Below is a small trained network, with its code and all its weights. Each question gives an input and a target symbol and asks what happens when units are switched off, that is, made to give their printed mean instead of their output.

import numpy as np


def w(rows, s, z=0):
    codes = np.array(rows[::2]) - 128.0
    scale = np.full(codes.shape[1], s)
    scale[-1] = z or s
    return codes * scale


def norm(h):
    return h / np.sqrt((h * h).mean(-1, keepdims=True) + 1e-5)


def f(y):
    return y / 2 * (1 + np.tanh(0.7978845608 * (y + 0.044715 * y**3)))


def softmax(a):
    e = np.exp(a - a.max(-1, keepdims=True))
    return e / e.sum(-1, keepdims=True)


def log_softmax(a):
    a = a - a.max(-1, keepdims=True)
    return a - np.log(np.exp(a).sum(-1, keepdims=True))


def net(x, mask):
    ids = ['δεζητψω'.index(c) for c in x.split()]
    T = len(ids)
    res = E[ids] + P[:T]
    u = 0
    for l in range(2):
        r = norm(res)
        for j in range(3):
            rows = slice(3 * j, 3 * j + 3)
            q, k, v = (r @ M[l][rows].T for M in (Q, K, V))
            z = softmax(np.where(np.tri(T) > 0, q @ k.T / 3**0.5, -1e9)) @ v
            o = O[l][rows]
            res = res + np.where(mask[u + j], z, o[:, -1]) @ o[:, :-1]
        u += 3
        y = f(norm(res) @ A[l][:, :-1].T + A[l][:, -1])
        res = res + np.where(mask[u : u + 4], y, B[l][:, -1]) @ B[l][:, :-1]
        u += 4
    return log_softmax(norm(res)[-1] @ U[:, :-1].T + U[:, -1])


Q, K, V, O, A, B = {}, {}, {}, {}, {}, {}
E = w([
[148,90,81,145],'δ',
[82,167,251,108],'ε',
[160,78,132,43],'ζ',
[94,196,158,161],'η',
[175,81,117,98],'τ',
[48,94,101,186],'ψ',
[141,61,139,144],'ω',
],0.014)
P = w([
[159,227,199,141],'0',
[19,66,175,170],'1',
[97,213,91,86],'2',
[151,97,89,78],'3',
[112,18,215,140],'4',
[193,158,110,95],'5',
[139,99,82,69],'6',
[136,71,247,180],'7',
[239,156,156,109],'8',
[169,94,105,77],'9',
],0.012)
Q[0] = w([
[52,173,158,122],'L0H0',
[29,242,149,149],'L0H0',
[113,131,142,93],'L0H0',
[88,78,163,109],'L0H1',
[187,218,85,168],'L0H1',
[162,72,180,229],'L0H1',
[171,133,201,137],'L0H2',
[193,89,81,81],'L0H2',
[124,76,167,254],'L0H2',
],0.0083)
K[0] = w([
[164,254,145,102],'L0H0',
[83,163,133,129],'L0H0',
[114,112,96,95],'L0H0',
[136,71,194,89],'L0H1',
[174,135,152,107],'L0H1',
[165,65,173,152],'L0H1',
[102,112,159,116],'L0H2',
[250,35,115,143],'L0H2',
[97,64,125,208],'L0H2',
],0.0097)
V[0] = w([
[108,183,185,53],'L0H0',
[172,254,112,138],'L0H0',
[73,166,51,179],'L0H0',
[24,72,102,36],'L0H1',
[138,61,77,241],'L0H1',
[162,183,182,122],'L0H1',
[129,219,140,19],'L0H2',
[214,171,111,210],'L0H2',
[233,154,107,104],'L0H2',
],0.0074)
O[0] = w([
[167,123,209,154,149],'L0H0',
[120,131,167,80,1],'L0H0',
[174,128,141,164,3],'L0H0',
[70,116,167,117,193],'L0H1',
[116,112,140,185,101],'L0H1',
[100,120,107,89,131],'L0H1',
[193,101,144,133,109],'L0H2',
[2,54,89,130,72],'L0H2',
[156,181,133,157,133],'L0H2',
],0.007,0.0025)
A[0] = w([
[58,190,61,166,157],'L0N0',
[42,5,203,116,66],'L0N1',
[164,62,156,224,111],'L0N2',
[134,254,20,78,6],'L0N3',
],0.0066,0.0019)
B[0] = w([
[170,54,60,197,141],'L0N0',
[17,187,203,255,254],'L0N1',
[206,177,149,77,181],'L0N2',
[252,119,201,249,161],'L0N3',
],0.0071,0.0035)
Q[1] = w([
[105,169,198,160],'L1H0',
[178,45,118,44],'L1H0',
[141,175,71,154],'L1H0',
[104,86,70,166],'L1H1',
[119,87,163,178],'L1H1',
[166,172,252,97],'L1H1',
[149,208,115,92],'L1H2',
[142,176,94,116],'L1H2',
[139,10,59,195],'L1H2',
],0.012)
K[1] = w([
[92,136,109,204],'L1H0',
[237,177,141,121],'L1H0',
[111,61,68,115],'L1H0',
[67,87,2,163],'L1H1',
[35,84,202,144],'L1H1',
[149,175,214,165],'L1H1',
[155,105,181,148],'L1H2',
[97,176,110,193],'L1H2',
[234,134,24,192],'L1H2',
],0.0088)
V[1] = w([
[145,71,96,116],'L1H0',
[95,146,57,54],'L1H0',
[25,78,100,150],'L1H0',
[124,135,119,8],'L1H1',
[103,89,254,35],'L1H1',
[83,91,136,154],'L1H1',
[175,64,95,124],'L1H2',
[80,169,204,90],'L1H2',
[116,179,158,124],'L1H2',
],0.0078)
O[1] = w([
[52,114,165,99,76],'L1H0',
[131,97,100,172,4],'L1H0',
[190,83,212,81,88],'L1H0',
[100,139,137,48,71],'L1H1',
[144,95,153,239,229],'L1H1',
[30,254,96,129,152],'L1H1',
[155,176,196,112,131],'L1H2',
[83,129,113,54,143],'L1H2',
[173,250,80,135,138],'L1H2',
],0.0062,0.0031)
A[1] = w([
[22,139,35,171,4],'L1N0',
[94,81,235,172,97],'L1N1',
[197,184,245,141,107],'L1N2',
[254,98,112,94,182],'L1N3',
],0.007,0.0024)
B[1] = w([
[151,5,119,61,153],'L1N0',
[55,162,142,127,232],'L1N1',
[118,88,128,79,236],'L1N2',
[58,136,105,149,254],'L1N3',
],0.011,0.0042)
U = w([
[100,173,59,81,97],'δ',
[7,147,89,165,220],'ε',
[145,146,145,213,253],'ζ',
[136,164,150,140,155],'η',
[199,151,120,96,32],'τ',
[109,71,89,100,130],'ψ',
[132,220,81,127,129],'ω',
],0.015,0.0018)

Each question gives the input, a string of symbols that net reads in full, and the target symbol t.
The units are the heads (3 rows each of Q, K, V and O) and the neurons (one row each of A and B). Each row of codes is followed by its name. A weight is (code - 128) times the scale printed after its matrix; where a second scale follows, it is the last column's (O, A, B and U).
mask holds one flag per unit, layer by layer, with each layer's heads first. A switched-off unit (its flag False) gives its mean, the last column of its rows in O or B, instead of its output. The means were averaged over made-up inputs and are rounded, as every weight is.
A unit's drop is (log p(t) with every unit on - log p(t) with that unit switched off) / (log p(t) with every unit on - log p(t) with every unit switched off).
The circuit of an input: a set's keep is (log p(t) with only the set's units on - log p(t) with every unit switched off) / (log p(t) with every unit on - log p(t) with every unit switched off). Starting from the 12 units with the biggest drops (on a tie, the unit counted first), units are removed one at a time, each time the one whose removal leaves the highest keep (on an exact tie, the one counted first), for as long as the keep stays at least 0.8.
units of the circuit, in order: the units of the circuit, biggest drop first
top k neurons: the k neurons with the biggest drops, biggest first
k most important neurons of layer l: the k neurons of layer l with the biggest drops, biggest first
heads that matter: for each layer, one digit per head in row order, 1 if its drop is at least 0.15 and else 0, layers parted by /
drop when u is switched off: that unit's drop, to one decimal
input δ η η η, target ω: top 2 neurons -> (L0N3; L0N1)
input ψ ψ δ τ ψ τ τ, target ε: top 2 neurons -> (L1N3; L1N0)
input η ω τ δ δ ω ψ ω ζ, target δ: units of the circuit, in order -> (L1N3; L1H0)
input ζ τ ω η, target ψ: units of the circuit, in order -> (L1H1; L0N1)
input τ ε ε ψ τ η η, target δ: top 3 neurons -> (L0N1; L1N1; L0N0)
input ω ε ψ ψ τ ψ δ η τ τ, target δ: units of the circuit, in order -> (L1H1; L0H0)
input η τ η τ ψ ω η δ ε τ, target δ: top neuron -> (L0N1)
input δ τ τ η, target δ: 3 most important neurons of layer 1 -> (L1N1; L1N3; L1N0)
input δ ε δ δ ζ ω, target ε: top 2 neurons -> (L1N3; L0N1)
input τ δ ω ω ε δ τ δ ω ψ, target ψ: 2 most important neurons of layer 0 -> (L0N0; L0N3)
input ε ε τ ψ ψ ε ω τ τ, target ω: heads that matter -> 000 / 100
input τ ε τ ψ ζ, target ε: heads that matter -> 000 / 000
input δ ω ψ η, target ψ: heads that matter -> 100 / 010
input ψ ψ ω ω δ τ δ ω ζ, target δ: top 3 neurons -> (L0N1; L1N3; L1N1)
input ω ψ η, target τ: 2 most important neurons of layer 1 -> (L1N1; L1N2)
input ω τ δ ω ψ δ τ, target ε: top 2 neurons -> (L1N3; L0N3)
input τ ε τ ω ε η η, target ω: top 2 neurons -> (L0N1; L1N0)
input η ψ ε ψ ψ ω, target ε: heads that matter -> 101 / 011
input ζ τ τ ω δ η, target τ: drop when L0N2 is switched off -> 0.0
input ζ ψ δ, target ζ: drop when L0N3 is switched off -> 0.8
